Here is a tiny trained network, its code and every weight. The questions are about switching its units off for an input and a class, where a switched-off unit gives its printed mean instead of its output.

import numpy as np


def w(rows, s, z=0):
    codes = np.array(rows[::2]) - 128.0
    scale = np.full(codes.shape[1], s)
    scale[-1] = z or s
    return codes * scale


def f(y):
    return y / 2 * (1 + np.tanh(0.7978845608 * (y + 0.044715 * y**3)))


def log_softmax(a):
    a = a - a.max(-1, keepdims=True)
    return a - np.log(np.exp(a).sum(-1, keepdims=True))


def net(x, mask):
    res = np.array(x, float).reshape(1, 4) / 4 @ E
    y = f(res @ A[0][:, :-1].T + A[0][:, -1])
    res = res + np.where(mask, y, B[0][:, -1]) @ B[0][:, :-1]
    return log_softmax(res[-1] @ U[:, :-1].T + U[:, -1])


A, B = {}, {}
E = w([
[185,87,77,147,67,92,153,133,212,72],'x0',
[88,128,246,237,85,71,182,137,136,183],'x1',
[136,145,105,109,45,54,248,193,139,132],'x2',
[162,234,89,68,101,151,76,254,50,228],'x3',
],0.0076)
A[0] = w([
[152,174,52,49,175,188,64,160,72,120,183],'n1',
[135,97,114,139,54,56,209,139,166,104,200],'n2',
[125,87,109,146,184,143,99,84,159,61,165],'n3',
[87,72,149,166,195,132,107,30,140,93,202],'n4',
[121,180,164,144,110,105,97,217,87,206,169],'n5',
[113,105,179,150,168,150,110,52,126,117,162],'n6',
[59,121,254,164,144,146,128,140,107,170,254],'n7',
[184,89,64,126,134,151,102,86,182,79,160],'n8',
[70,92,209,158,144,133,153,108,116,119,144],'n9',
],0.008,0.0036)
B[0] = w([
[103,106,50,65,209,208,91,211,75,157,254],'n1',
[170,199,58,182,121,45,239,211,229,68,231],'n2',
[142,75,153,152,143,150,89,96,163,85,213],'n3',
[73,124,197,130,193,155,114,98,174,2,250],'n4',
[186,131,124,132,61,137,80,92,96,191,220],'n5',
[82,139,193,114,155,141,75,112,121,74,202],'n6',
[107,231,161,160,100,105,92,89,76,150,239],'n7',
[167,69,128,85,77,149,110,125,191,96,206],'n8',
[89,191,197,170,152,77,177,113,138,128,197],'n9',
],0.0088,0.0099)
U = w([
[45,151,198,160,178,127,127,82,116,95,86],'0',
[179,147,145,156,45,131,86,80,61,204,147],'1',
[142,2,143,105,146,166,108,92,173,87,130],'2',
[119,105,51,45,189,189,103,204,62,167,161],'3',
[170,159,74,171,104,65,239,193,175,109,170],'4',
[121,129,151,150,123,107,189,82,111,175,1],'5',
],0.0087,0.0048)

Each question gives the input, the list of numbers given to net, and the class t.
The units are the neurons (one row each of A and B). Each row of codes is followed by its name. A weight is (code - 128) times the scale printed after its matrix; where a second scale follows, it is the last column's (A, B and U).
mask holds one flag per neuron, in row order. A switched-off neuron (its flag False) gives its mean, the last column of its row in B, instead of its output. The means were averaged over made-up inputs and are rounded, as every weight is.
A unit's drop is (log p(t) with every unit on - log p(t) with that unit switched off) / (log p(t) with every unit on - log p(t) with every unit switched off).
The circuit of an input: a set's keep is (log p(t) with only the set's units on - log p(t) with every unit switched off) / (log p(t) with every unit on - log p(t) with every unit switched off). Starting from all 9 units, units are removed one at a time, each time the one whose removal leaves the highest keep (on an exact tie, the one counted first), for as long as the keep stays at least 0.8.
units of the circuit, in order: the units of the circuit, biggest drop first
top k neurons: the k neurons with the biggest drops, biggest first
drop of u: that unit's drop, to one decimal
input [-1,8,-7,3], class 1: units of the circuit, in order : n5
input [7,0,-1,5], class 3: top 3 neurons : n2, n9, n7
input [5,-7,4,-5], class 4: top 3 neurons : n2, n6, n1
input [-3,-4,-3,-3], class 2: units of the circuit, in order : n7, n3
input [-3,1,4,2], class 1: units of the circuit, in order : n5, n4
input [-8,1,3,6], class 1: top 3 neurons : n5, n7, n4
input [-7,-2,5,0], class 3: top 3 neurons : n2, n9, n7
input [2,-1,7,8], class 3: top 4 neurons : n1, n9, n5, n7
input [-5,5,7,3], class 1: top 2 neurons : n5, n7
input [3,-2,4,5], class 3: top 2 neurons : n1, n9
input [-6,4,4,-2], class 5: drop of n3 : 0.2
input [3,7,0,4], class 1: drop of n5 : 0.7
input [1,4,5,-8], class 4: drop of n2 : 4.2
input [4,6,0,-5], class 4: units of the circuit, in order : n2
input [-2,1,3,-4], class 4: drop of n8 : -0.1
